Below are the code and all the weights of a small trained network. Each question names an input and a class and asks about switching units off, where a switched-off unit gives its printed mean instead of its output.

import numpy as np


def w(rows, s, z=0):
    codes = np.array(rows[::2]) - 128.0
    scale = np.full(codes.shape[1], s)
    scale[-1] = z or s
    return codes * scale


def norm(h):
    return h / np.sqrt((h * h).mean(-1, keepdims=True) + 1e-5)


def f(y):
    return y / 2 * (1 + np.tanh(0.7978845608 * (y + 0.044715 * y**3)))


def log_softmax(a):
    a = a - a.max(-1, keepdims=True)
    return a - np.log(np.exp(a).sum(-1, keepdims=True))


def net(x, mask):
    res = np.array(x, float).reshape(1, 4) / 4 @ E
    u = 0
    for l in range(2):
        y = f(norm(res) @ A[l][:, :-1].T + A[l][:, -1])
        res = res + np.where(mask[u : u + 15], y, B[l][:, -1]) @ B[l][:, :-1]
        u += 15
    return log_softmax(norm(res)[-1] @ U[:, :-1].T + U[:, -1])


A, B = {}, {}
E = w([
[137,135,209,145,165,141],'x0',
[128,128,112,70,116,2],'x1',
[135,137,87,130,251,143],'x2',
[148,131,153,211,147,102],'x3',
],0.0073)
A[0] = w([
[116,115,161,24,130,130,89],'0.n0',
[136,130,132,192,144,205,127],'0.n1',
[131,127,151,211,176,165,3],'0.n2',
[125,124,146,85,214,66,159],'0.n3',
[123,127,76,82,119,187,201],'0.n4',
[129,128,111,212,3,107,139],'0.n5',
[129,132,137,112,18,204,62],'0.n6',
[120,128,206,116,78,41,233],'0.n7',
[129,132,204,212,132,182,81],'0.n8',
[130,128,152,28,135,135,21],'0.n9',
[123,130,196,56,7,7,237],'0.n10',
[130,130,109,115,152,195,211],'0.n11',
[131,135,254,135,204,176,28],'0.n12',
[126,132,13,191,163,46,161],'0.n13',
[134,123,71,81,159,162,120],'0.n14',
],0.016,0.0042)
B[0] = w([
[149,201,137,188,135,140,163],'0.n0',
[105,138,202,164,171,89,183],'0.n1',
[112,75,109,127,68,40,171],'0.n2',
[138,149,86,144,140,239,179],'0.n3',
[66,115,84,126,118,100,170],'0.n4',
[119,136,77,36,207,164,181],'0.n5',
[74,62,133,145,130,215,176],'0.n6',
[213,173,188,128,189,139,200],'0.n7',
[128,147,219,122,91,55,186],'0.n8',
[146,185,114,167,147,130,152],'0.n9',
[216,81,151,54,40,141,250],'0.n10',
[106,137,129,175,128,120,172],'0.n11',
[150,97,102,123,129,4,188],'0.n12',
[202,173,113,90,153,127,189],'0.n13',
[113,195,124,106,98,98,164],'0.n14',
],0.036,0.018)
A[1] = w([
[193,67,137,37,69,120,86],'1.n0',
[119,187,139,143,155,113,70],'1.n1',
[58,122,180,190,183,181,12],'1.n2',
[139,134,146,113,247,112,74],'1.n3',
[120,86,127,204,178,190,56],'1.n4',
[149,138,158,136,122,90,5],'1.n5',
[97,65,62,71,71,136,66],'1.n6',
[77,160,198,80,98,118,97],'1.n7',
[113,124,11,123,169,56,110],'1.n8',
[115,183,109,158,92,109,28],'1.n9',
[102,55,74,148,64,159,81],'1.n10',
[133,175,85,152,126,94,37],'1.n11',
[190,120,122,58,175,170,85],'1.n12',
[254,117,107,181,31,200,25],'1.n13',
[200,118,133,46,167,170,89],'1.n14',
],0.017,0.0028)
B[1] = w([
[132,218,123,150,151,160,235],'1.n0',
[143,105,83,160,167,135,144],'1.n1',
[139,139,183,169,75,212,143],'1.n2',
[164,181,137,149,22,180,144],'1.n3',
[76,142,187,156,180,120,133],'1.n4',
[166,80,81,179,145,121,153],'1.n5',
[141,121,70,133,33,63,135],'1.n6',
[163,106,68,147,68,183,155],'1.n7',
[150,210,150,122,109,197,167],'1.n8',
[131,136,119,144,198,177,147],'1.n9',
[81,102,119,140,96,113,132],'1.n10',
[131,126,101,160,197,173,154],'1.n11',
[166,82,150,83,160,118,231],'1.n12',
[126,150,252,69,106,117,239],'1.n13',
[182,85,150,90,171,136,249],'1.n14',
],0.034,0.015)
U = w([
[95,38,59,82,150,145,82],'0',
[116,212,69,178,182,141,146],'1',
[208,132,158,41,151,174,177],'2',
[129,105,161,179,120,7,174],'3',
[32,89,160,170,91,176,151],'4',
[105,95,88,124,150,112,1],'5',
[91,105,44,94,82,113,55],'6',
],0.018,0.0085)

Each question gives the input, the list of numbers given to net, and the class t.
The units are the neurons (one row each of A and B). Each row of codes is followed by its name. A weight is (code - 128) times the scale printed after its matrix; where a second scale follows, it is the last column's (A, B and U).
mask holds one flag per neuron, layer by layer. A switched-off neuron (its flag False) gives its mean, the last column of its row in B, instead of its output. The means were averaged over made-up inputs and are rounded, as every weight is.
A unit's drop is (log p(t) with every unit on - log p(t) with that unit switched off) / (log p(t) with every unit on - log p(t) with every unit switched off).
unit that matters most: the unit with the biggest drop
top k neurons: the k neurons with the biggest drops, biggest first
top k neurons in layer l: the k neurons of layer l with the biggest drops, biggest first
drop of u: that unit's drop, to one decimal
input [-2,-4,-4,-6], class 4: unit that matters most -> 0.n6
input [0,-3,-4,8], class 3: top 4 neurons in layer 0 -> 0.n8, 0.n10, 0.n2, 0.n1
input [-6,-6,-5,-4], class 4: top 2 neurons -> 0.n6, 0.n10
input [-7,-2,0,-3], class 6: top 3 neurons in layer 0 -> 0.n7, 0.n6, 0.n1
input [-7,-2,-6,-1], class 0: top 2 neurons in layer 0 -> 0.n6, 0.n5
input [3,-7,-8,2], class 4: top 2 neurons in layer 1 -> 1.n14, 1.n12
input [6,0,7,-2], class 1: top 3 neurons -> 0.n3, 0.n10, 1.n8
input [4,-4,8,-6], class 1: top 2 neurons -> 0.n10, 1.n8
input [-7,-5,1,-5], class 4: top 2 neurons -> 0.n10, 0.n6
input [-8,-5,-2,-2], class 4: top 2 neurons -> 0.n10, 0.n6
input [-5,-4,5,-4], class 1: drop of 0.n3 -> 0.0
input [-8,-7,0,-7], class 4: drop of 0.n10 -> 0.1
input [2,4,5,-5], class 1: drop of 0.n10 -> 0.7
input [4,2,4,4], class 1: drop of 0.n5 -> 0.2
